Below are the code and all the weights of a small trained network. Each question names an input and a target symbol and asks about switching units off, where a switched-off unit gives its printed mean instead of its output.

import numpy as np


def w(rows, s, z=0):
    codes = np.array(rows[::2]) - 128.0
    scale = np.full(codes.shape[1], s)
    scale[-1] = z or s
    return codes * scale


def norm(h):
    return h / np.sqrt((h * h).mean(-1, keepdims=True) + 1e-5)


def f(y):
    return np.maximum(y, 0)


def softmax(a):
    e = np.exp(a - a.max(-1, keepdims=True))
    return e / e.sum(-1, keepdims=True)


def log_softmax(a):
    a = a - a.max(-1, keepdims=True)
    return a - np.log(np.exp(a).sum(-1, keepdims=True))


def net(x, mask):
    ids = ['αβδζηλμξστ'.index(c) for c in x.split()]
    T = len(ids)
    res = E[ids] + P[:T]
    r = norm(res)
    for j in range(2):
        rows = slice(3 * j, 3 * j + 3)
        q, k, v = (r @ M[0][rows].T for M in (Q, K, V))
        z = softmax(np.where(np.tri(T) > 0, q @ k.T / 3**0.5, -1e9)) @ v
        o = O[0][rows]
        res = res + np.where(mask[j], z, o[:, -1]) @ o[:, :-1]
    y = f(norm(res) @ A[0][:, :-1].T + A[0][:, -1])
    res = res + np.where(mask[2:10], y, B[0][:, -1]) @ B[0][:, :-1]
    return log_softmax(norm(res)[-1] @ U[:, :-1].T + U[:, -1])


Q, K, V, O, A, B = {}, {}, {}, {}, {}, {}
E = w([
[89,179,118,161,36,98],'α',
[193,79,126,52,219,197],'β',
[156,145,80,218,82,124],'δ',
[82,120,99,83,166,126],'ζ',
[134,80,124,99,171,223],'η',
[122,228,148,83,126,100],'λ',
[96,253,64,139,207,184],'μ',
[96,89,59,170,150,193],'ξ',
[175,123,178,100,65,125],'σ',
[102,142,138,68,119,191],'τ',
],0.011)
P = w([
[123,104,190,164,145,135],'0',
[98,115,101,97,92,130],'1',
[151,153,46,69,117,122],'2',
[150,169,105,120,131,177],'3',
[147,50,141,100,178,77],'4',
[70,121,209,180,162,126],'5',
[1,159,129,87,125,115],'6',
[181,192,134,154,176,141],'7',
],0.015)
Q[0] = w([
[77,144,214,181,160,139],'head 0',
[106,166,100,107,77,162],'head 0',
[215,161,127,144,138,154],'head 0',
[80,47,148,123,173,50],'head 1',
[116,100,20,60,89,95],'head 1',
[9,146,148,127,99,162],'head 1',
],0.016)
K[0] = w([
[203,149,17,76,115,95],'head 0',
[168,155,209,141,154,161],'head 0',
[118,81,122,127,160,22],'head 0',
[48,144,59,61,54,179],'head 1',
[70,140,247,197,85,220],'head 1',
[229,204,102,140,115,201],'head 1',
],0.013)
V[0] = w([
[3,94,104,99,50,147],'head 0',
[238,140,71,141,103,138],'head 0',
[78,86,105,39,188,131],'head 0',
[57,155,44,197,214,126],'head 1',
[160,40,94,203,95,155],'head 1',
[128,121,160,98,160,224],'head 1',
],0.017)
O[0] = w([
[72,199,40,109,29,54,76],'head 0',
[213,139,92,224,147,162,80],'head 0',
[75,203,220,125,124,100,181],'head 0',
[239,134,206,57,39,97,211],'head 1',
[155,137,171,234,21,141,37],'head 1',
[144,161,130,218,161,8,254],'head 1',
],0.012,0.0097)
A[0] = w([
[141,107,223,165,24,41,166],'neuron 0',
[173,116,164,205,98,254,171],'neuron 1',
[218,181,91,85,131,97,126],'neuron 2',
[184,62,179,39,100,188,180],'neuron 3',
[112,209,80,197,69,147,253],'neuron 4',
[88,72,180,152,159,47,154],'neuron 5',
[58,142,215,162,142,157,179],'neuron 6',
[125,100,93,94,113,133,93],'neuron 7',
],0.013,0.0033)
B[0] = w([
[71,17,157,145,130,120,254],'neuron 0',
[155,182,94,167,148,60,160],'neuron 1',
[144,216,136,146,68,116,212],'neuron 2',
[134,109,3,104,126,63,230],'neuron 3',
[81,86,89,124,105,81,191],'neuron 4',
[212,119,85,69,143,154,217],'neuron 5',
[107,120,138,146,158,63,193],'neuron 6',
[132,108,141,90,104,106,142],'neuron 7',
],0.018,0.0098)
U = w([
[121,115,129,50,183,244,60],'α',
[82,217,222,93,77,166,109],'β',
[125,34,85,141,139,76,253],'δ',
[117,96,183,180,16,181,87],'ζ',
[210,150,85,210,63,203,94],'η',
[254,141,155,68,75,127,37],'λ',
[88,129,69,226,146,209,31],'μ',
[93,187,77,139,133,58,88],'ξ',
[177,200,174,176,166,131,115],'σ',
[71,156,67,116,13,229,88],'τ',
],0.0092,0.0044)

Each question gives the input, a string of symbols that net reads in full, and the target symbol t.
The units are the heads (3 rows each of Q, K, V and O) and the neurons (one row each of A and B). Each row of codes is followed by its name. A weight is (code - 128) times the scale printed after its matrix; where a second scale follows, it is the last column's (O, A, B and U).
mask holds one flag per unit, heads first, then neurons. A switched-off unit (its flag False) gives its mean, the last column of its rows in O or B, instead of its output. The means were averaged over made-up inputs and are rounded, as every weight is.
A unit's drop is (log p(t) with every unit on - log p(t) with that unit switched off) / (log p(t) with every unit on - log p(t) with every unit switched off).
The circuit of an input: a set's keep is (log p(t) with only the set's units on - log p(t) with every unit switched off) / (log p(t) with every unit on - log p(t) with every unit switched off). Starting from all 10 units, units are removed one at a time, each time the one whose removal leaves the highest keep (on an exact tie, the one counted first), for as long as the keep stays at least 0.8.
units of the circuit, in order: the units of the circuit, biggest drop first
most important unit: the unit with the biggest drop
k most important neurons: the k neurons with the biggest drops, biggest first
which heads matter: for each layer, one digit per head in row order, 1 if its drop is at least 0.15 and else 0, layers parted by /
drop of u: that unit's drop, to one decimal
input μ λ β τ λ μ, target σ: which heads matter	10
input σ ξ η μ, target μ: which heads matter	01
input σ τ λ, target μ: which heads matter	01
input σ τ ζ λ α, target ξ: units of the circuit, in order	head 0
input τ μ μ η, target ξ: which heads matter	11
input τ ζ λ η δ λ α τ, target η: which heads matter	11
input α α η ζ τ, target τ: units of the circuit, in order	head 0; head 1
input μ λ η α λ μ μ τ, target α: which heads matter	01
input β ξ ζ μ μ μ σ η, target λ: which heads matter	01
input σ τ λ ξ λ, target ξ: 2 most important neurons	neuron 0; neuron 3
input τ α β μ σ, target τ: which heads matter	11
input μ μ τ, target λ: 3 most important neurons	neuron 2; neuron 4; neuron 6
input μ μ α, target λ: 3 most important neurons	neuron 2; neuron 4; neuron 6
input τ μ σ η μ ξ, target μ: units of the circuit, in order	head 1
input μ μ β μ μ δ, target σ: which heads matter	10
input β μ μ λ λ, target λ: drop of head 1	0.1
input α β η, target τ: drop of neuron 4	0.0
input μ ξ σ, target λ: drop of head 1	0.5
input δ η τ α λ ζ α λ, target α: drop of head 1	0.5
input μ ζ λ σ ξ ζ δ σ, target ζ: most important unit	head 1
